Below are the code and all the weights of a small trained network. Each question names an input and a class and asks about switching units off, where a switched-off unit gives its printed mean instead of its output.

import numpy as np


def w(rows, s, z=0):
    codes = np.array(rows[::2]) - 128.0
    scale = np.full(codes.shape[1], s)
    scale[-1] = z or s
    return codes * scale


def f(y):
    return y / 2 * (1 + np.tanh(0.7978845608 * (y + 0.044715 * y**3)))


def log_softmax(a):
    a = a - a.max(-1, keepdims=True)
    return a - np.log(np.exp(a).sum(-1, keepdims=True))


def net(x, mask):
    res = np.array(x, float).reshape(1, 7) / 4 @ E
    y = f(res @ A[0][:, :-1].T + A[0][:, -1])
    res = res + np.where(mask, y, B[0][:, -1]) @ B[0][:, :-1]
    return log_softmax(res[-1] @ U[:, :-1].T + U[:, -1])


A, B = {}, {}
E = w([
[75,130,206,230,223],'x0',
[37,231,52,143,57],'x1',
[143,169,135,126,117],'x2',
[123,112,125,131,130],'x3',
[129,130,126,131,130],'x4',
[85,2,102,125,145],'x5',
[176,178,18,134,233],'x6',
],0.0065)
A[0] = w([
[97,130,194,109,62,125],'n0',
[188,65,167,148,80,107],'n1',
[223,79,167,157,134,95],'n2',
[107,68,155,144,87,202],'n3',
[47,80,121,140,159,139],'n4',
[88,147,128,223,212,113],'n5',
[8,162,78,139,136,98],'n6',
[126,161,97,195,79,99],'n7',
[152,129,122,153,118,254],'n8',
[185,118,165,113,167,150],'n9',
[141,147,65,109,201,102],'n10',
[125,65,115,129,169,161],'n11',
[81,141,201,160,147,104],'n12',
[197,113,173,110,173,97],'n13',
[199,104,73,86,94,82],'n14',
[187,94,148,130,144,110],'n15',
[119,131,42,118,187,149],'n16',
[131,120,122,181,189,102],'n17',
[141,164,69,89,241,86],'n18',
[157,134,129,96,174,164],'n19',
[94,50,52,152,117,169],'n20',
[73,155,95,141,108,101],'n21',
[172,173,96,151,150,139],'n22',
[89,154,184,146,196,72],'n23',
[169,124,78,56,81,130],'n24',
],0.011,0.0091)
B[0] = w([
[80,77,178,105,171,185],'n0',
[89,121,98,148,131,166],'n1',
[135,126,81,166,81,171],'n2',
[87,166,137,124,140,219],'n3',
[140,138,121,123,148,184],'n4',
[159,95,104,65,167,208],'n5',
[175,99,78,202,71,196],'n6',
[156,83,163,138,105,153],'n7',
[155,255,141,109,166,254],'n8',
[132,160,112,147,113,180],'n9',
[49,78,172,131,84,180],'n10',
[140,196,132,150,109,188],'n11',
[111,101,83,72,153,170],'n12',
[108,104,104,193,68,165],'n13',
[120,85,76,94,133,172],'n14',
[131,110,133,190,109,153],'n15',
[103,121,214,116,103,208],'n16',
[116,116,86,100,105,159],'n17',
[42,86,133,118,109,194],'n18',
[93,162,148,151,120,174],'n19',
[183,190,183,122,151,207],'n20',
[156,99,98,198,85,159],'n21',
[134,114,186,105,148,182],'n22',
[176,96,57,104,114,157],'n23',
[147,105,95,146,194,208],'n24',
],0.0095,0.008)
U = w([
[129,83,48,238,42,66],'0',
[27,66,165,83,119,58],'1',
[116,162,95,115,152,254],'2',
[156,43,9,30,182,68],'3',
[130,162,135,121,149,173],'4',
[176,157,166,128,165,139],'5',
[151,141,142,131,167,147],'6',
],0.012,0.0044)

Each question gives the input, the list of numbers given to net, and the class t.
The units are the neurons (one row each of A and B). Each row of codes is followed by its name. A weight is (code - 128) times the scale printed after its matrix; where a second scale follows, it is the last column's (A, B and U).
mask holds one flag per neuron, in row order. A switched-off neuron (its flag False) gives its mean, the last column of its row in B, instead of its output. The means were averaged over made-up inputs and are rounded, as every weight is.
A unit's drop is (log p(t) with every unit on - log p(t) with that unit switched off) / (log p(t) with every unit on - log p(t) with every unit switched off).
The circuit of an input: a set's keep is (log p(t) with only the set's units on - log p(t) with every unit switched off) / (log p(t) with every unit on - log p(t) with every unit switched off). Starting from the 12 units with the biggest drops (on a tie, the unit counted first), units are removed one at a time, each time the one whose removal leaves the highest keep (on an exact tie, the one counted first), for as long as the keep stays at least 0.8.
circuit, biggest first: the units of the circuit, biggest drop first
unit that matters most: the unit with the biggest drop
top k neurons: the k neurons with the biggest drops, biggest first
drop when u is switched off: that unit's drop, to one decimal
input [2,3,-1,3,-6,-8,-8], class 1: circuit, biggest first => (n0)
input [-7,-1,-2,-6,8,8,-6], class 2: circuit, biggest first => (n20 n3 n16)
input [7,-4,-3,3,-4,-5,8], class 1: circuit, biggest first => (n18 n10)
input [-2,4,5,4,0,-6,7], class 1: circuit, biggest first => (n18 n10 n16)
input [4,-6,-3,-4,-5,-2,1], class 0: circuit, biggest first => (n13 n2)
input [8,-6,0,4,-5,-4,-7], class 3: circuit, biggest first => (n12 n23)
input [8,-6,-2,1,-5,0,1], class 3: circuit, biggest first => (n5 n23)
input [-1,-6,-6,8,-7,7,-1], class 4: circuit, biggest first => (n3 n11)
input [-3,-1,3,-7,-6,7,7], class 1: circuit, biggest first => (n10 n16)
input [7,6,0,6,-3,1,1], class 3: circuit, biggest first => (n5 n12 n23)
input [-7,2,-5,-3,-4,-3,-6], class 3: circuit, biggest first => (n24 n16)
input [1,6,-8,2,-6,8,7], class 5: top 2 neurons => (n20 n16)
input [-5,-2,-5,0,-4,-8,8], class 1: circuit, biggest first => (n18 n10)
input [1,7,-2,-1,4,7,-5], class 0: circuit, biggest first => (n6)
input [8,8,-5,-8,-5,6,8], class 0: top 3 neurons => (n6 n21 n10)
input [-6,5,-1,-2,4,4,-5], class 3: top 4 neurons => (n24 n16 n11 n19)
input [2,-7,-6,-6,-7,-3,2], class 0: top 2 neurons => (n13 n2)
input [-2,-4,-7,-4,-2,4,8], class 1: top 3 neurons => (n18 n10 n16)
input [-3,-5,7,3,6,7,0], class 5: top 3 neurons => (n20 n6 n18)
input [-8,3,2,-3,-6,-2,5], class 3: unit that matters most => n14
input [-3,4,-5,-8,4,7,4], class 4: top 2 neurons => (n20 n16)
input [5,3,5,2,-1,-2,0], class 3: top 2 neurons => (n5 n20)
input [2,-4,0,0,2,-6,-6], class 1: top 3 neurons => (n0 n20 n11)
input [-6,1,-4,-3,-5,-6,-3], class 3: drop when n20 is switched off => 0.4
input [2,1,0,-4,-3,5,3], class 5: drop when n12 is switched off => 0.1
